Here is a tiny trained network, its code and every weight. The questions are about switching its units off for an input and a class, where a switched-off unit gives its printed mean instead of its output.

import numpy as np


def w(rows, s, z=0):
    codes = np.array(rows[::2]) - 128.0
    scale = np.full(codes.shape[1], s)
    scale[-1] = z or s
    return codes * scale


def norm(h):
    return h / np.sqrt((h * h).mean(-1, keepdims=True) + 1e-5)


def f(y):
    return y / 2 * (1 + np.tanh(0.7978845608 * (y + 0.044715 * y**3)))


def log_softmax(a):
    a = a - a.max(-1, keepdims=True)
    return a - np.log(np.exp(a).sum(-1, keepdims=True))


def net(x, mask):
    res = np.array(x, float).reshape(1, 8) / 4 @ E
    u = 0
    for l in range(3):
        y = f(norm(res) @ A[l][:, :-1].T + A[l][:, -1])
        res = res + np.where(mask[u : u + 9], y, B[l][:, -1]) @ B[l][:, :-1]
        u += 9
    return log_softmax(norm(res)[-1] @ U[:, :-1].T + U[:, -1])


A, B = {}, {}
E = w([
[99,162,107,99,166,88,165,82,119,134,104],'x0',
[161,96,112,117,157,125,58,58,129,137,208],'x1',
[166,150,94,95,200,177,93,133,136,209,138],'x2',
[106,152,151,168,60,118,35,147,68,173,134],'x3',
[142,152,105,128,76,111,113,144,111,109,140],'x4',
[98,32,116,218,171,100,154,106,99,114,156],'x5',
[111,100,89,109,173,2,119,180,119,142,92],'x6',
[115,144,32,147,151,180,94,150,129,116,148],'x7',
],0.0071)
A[0] = w([
[124,82,51,126,164,90,121,109,158,71,132,17],'L0N0',
[130,216,91,136,100,135,56,170,134,122,112,134],'L0N1',
[107,169,93,107,146,208,204,170,131,125,89,32],'L0N2',
[139,78,198,143,218,103,173,79,167,103,115,102],'L0N3',
[164,98,139,103,63,151,83,3,138,121,156,4],'L0N4',
[129,134,130,75,127,100,149,88,64,167,84,53],'L0N5',
[179,132,177,53,153,160,91,85,130,99,116,157],'L0N6',
[146,106,137,134,10,187,173,115,156,109,175,63],'L0N7',
[87,143,48,149,149,103,171,254,196,155,64,14],'L0N8',
],0.0066,0.0029)
B[0] = w([
[151,152,144,68,137,109,104,216,127,80,140,177],'L0N0',
[144,121,197,180,159,107,141,72,159,156,120,245],'L0N1',
[158,153,202,168,129,79,134,108,167,112,172,216],'L0N2',
[153,54,207,186,118,178,163,159,196,144,132,255],'L0N3',
[135,137,142,137,186,154,140,175,170,82,24,197],'L0N4',
[135,87,150,117,63,129,157,137,142,136,93,144],'L0N5',
[136,186,73,114,97,136,160,196,115,135,117,237],'L0N6',
[161,158,124,162,57,164,167,72,101,72,117,214],'L0N7',
[147,172,76,161,181,150,89,87,138,90,2,245],'L0N8',
],0.0062,0.003)
A[1] = w([
[143,116,140,161,117,222,6,154,111,140,140,2],'L1N0',
[194,197,159,45,133,187,109,103,180,169,178,176],'L1N1',
[125,82,34,102,208,143,120,119,146,92,190,30],'L1N2',
[199,94,117,119,175,140,163,133,131,140,155,199],'L1N3',
[74,102,105,91,182,80,154,119,153,179,122,4],'L1N4',
[152,82,123,99,105,41,134,188,122,106,115,180],'L1N5',
[111,114,2,127,162,113,133,96,128,83,152,82],'L1N6',
[101,140,160,90,137,145,182,128,125,99,141,143],'L1N7',
[159,147,138,72,112,134,106,117,178,145,122,84],'L1N8',
],0.0097,0.0023)
B[1] = w([
[118,84,173,152,226,21,162,190,189,115,107,198],'L1N0',
[98,59,55,85,147,125,75,116,10,68,70,254],'L1N1',
[91,212,127,38,54,78,113,196,121,101,90,184],'L1N2',
[138,159,76,213,57,162,95,120,194,167,150,193],'L1N3',
[153,139,140,170,93,254,108,150,145,104,162,149],'L1N4',
[89,124,156,127,193,84,89,207,147,125,137,181],'L1N5',
[172,146,124,136,135,133,47,184,197,68,113,167],'L1N6',
[116,111,150,132,143,132,75,151,139,157,98,159],'L1N7',
[99,92,122,119,185,125,75,86,135,91,76,166],'L1N8',
],0.0082,0.0081)
A[2] = w([
[131,75,228,178,129,166,118,67,79,44,109,103],'L2N0',
[75,140,120,62,170,103,140,157,107,121,11,103],'L2N1',
[167,217,102,154,72,105,106,195,129,95,165,91],'L2N2',
[75,89,93,119,118,68,101,217,141,109,105,172],'L2N3',
[156,98,2,161,184,161,121,129,136,104,212,135],'L2N4',
[93,143,83,48,44,169,141,93,84,69,126,98],'L2N5',
[90,94,173,107,144,22,154,170,154,158,238,5],'L2N6',
[93,118,142,142,210,29,152,165,158,144,124,26],'L2N7',
[168,125,61,147,188,158,62,155,250,105,223,103],'L2N8',
],0.0071,0.003)
B[2] = w([
[150,163,94,100,73,135,123,226,192,187,96,196],'L2N0',
[216,139,84,155,218,79,131,147,140,65,120,244],'L2N1',
[144,127,138,163,89,152,155,142,212,191,39,167],'L2N2',
[152,65,179,98,167,118,141,166,73,50,131,254],'L2N3',
[93,195,150,21,109,198,128,92,60,109,159,172],'L2N4',
[128,167,230,104,86,147,68,152,84,181,251,167],'L2N5',
[41,117,210,168,71,88,153,15,82,210,228,164],'L2N6',
[141,104,171,79,2,143,84,137,75,159,180,191],'L2N7',
[168,188,197,78,184,73,107,125,34,77,195,215],'L2N8',
],0.0082,0.0075)
U = w([
[122,109,152,196,59,147,200,155,247,186,88,155],'0',
[176,148,139,88,180,97,89,185,104,46,80,188],'1',
[125,219,144,62,44,221,114,114,118,133,144,117],'2',
[146,132,138,169,201,198,198,100,198,155,193,78],'3',
[97,214,32,164,178,87,167,42,154,139,73,60],'4',
[92,121,69,98,124,108,176,75,175,148,160,3],'5',
[92,56,31,67,172,162,117,33,73,165,111,74],'6',
[77,90,207,137,116,65,134,133,97,148,211,120],'7',
],0.014,0.0053)

Each question gives the input, the list of numbers given to net, and the class t.
The units are the neurons (one row each of A and B). Each row of codes is followed by its name. A weight is (code - 128) times the scale printed after its matrix; where a second scale follows, it is the last column's (A, B and U).
mask holds one flag per neuron, layer by layer. A switched-off neuron (its flag False) gives its mean, the last column of its row in B, instead of its output. The means were averaged over made-up inputs and are rounded, as every weight is.
A unit's drop is (log p(t) with every unit on - log p(t) with that unit switched off) / (log p(t) with every unit on - log p(t) with every unit switched off).
The circuit of an input: a set's keep is (log p(t) with only the set's units on - log p(t) with every unit switched off) / (log p(t) with every unit on - log p(t) with every unit switched off). Starting from the 12 units with the biggest drops (on a tie, the unit counted first), units are removed one at a time, each time the one whose removal leaves the highest keep (on an exact tie, the one counted first), for as long as the keep stays at least 0.8.
units of the circuit, in order: the units of the circuit, biggest drop first
unit that matters most: the unit with the biggest drop
k most important neurons: the k neurons with the biggest drops, biggest first
k most important neurons of layer l: the k neurons of layer l with the biggest drops, biggest first
drop of u: that unit's drop, to one decimal
input [2,-8,2,6,4,-5,-3,-4], class 2: 2 most important neurons of layer 1 -> L1N0; L1N5
input [-4,8,-7,-5,-5,-2,8,2], class 7: 2 most important neurons of layer 1 -> L1N1; L1N5
input [-7,-6,1,7,-6,-2,-3,-8], class 0: units of the circuit, in order -> L1N1; L2N8
input [8,1,-1,-4,-8,6,1,-1], class 3: most important neuron -> L0N3
input [4,-5,-3,-2,-3,1,4,-6], class 7: 2 most important neurons of layer 2 -> L2N7; L2N6
input [-2,6,4,6,-3,8,0,4], class 7: 3 most important neurons -> L1N0; L2N6; L1N1
input [-2,-8,0,5,-6,-3,-5,-7], class 2: units of the circuit, in order -> L1N0; L2N3
input [6,-4,-3,-1,5,2,7,-6], class 7: 2 most important neurons of layer 2 -> L2N6; L2N7
input [-2,2,-7,-2,-8,-4,-3,3], class 2: 3 most important neurons -> L1N0; L2N5; L0N7
input [-2,-3,0,1,-5,6,-5,5], class 7: 2 most important neurons -> L1N0; L1N1
input [-4,2,-5,6,-5,2,-4,0], class 0: 2 most important neurons -> L0N7; L2N0
input [-4,5,6,-2,-2,4,4,-8], class 7: 2 most important neurons -> L2N8; L0N3
input [8,-4,1,2,-8,3,4,-6], class 0: 2 most important neurons -> L1N4; L1N1
input [-8,-2,-4,-1,0,4,-1,1], class 0: unit that matters most -> L0N7
input [6,3,-7,-7,-8,5,2,1], class 7: 2 most important neurons -> L0N3; L1N1
input [-5,-1,-2,5,-8,-2,5,2], class 7: 2 most important neurons -> L1N1; L1N0
input [-4,4,0,4,7,-4,7,-6], class 7: 2 most important neurons -> L2N6; L1N1
input [8,-3,-8,7,6,0,-4,2], class 2: 2 most important neurons -> L1N0; L2N5
input [7,-1,-1,-2,-8,-2,-8,2], class 2: 4 most important neurons of layer 2 -> L2N5; L2N3; L2N0; L2N8
input [3,3,-8,6,-2,-5,0,4], class 0: unit that matters most -> L1N1
input [5,1,-6,2,3,0,3,-3], class 7: drop of L0N3 -> 0.0
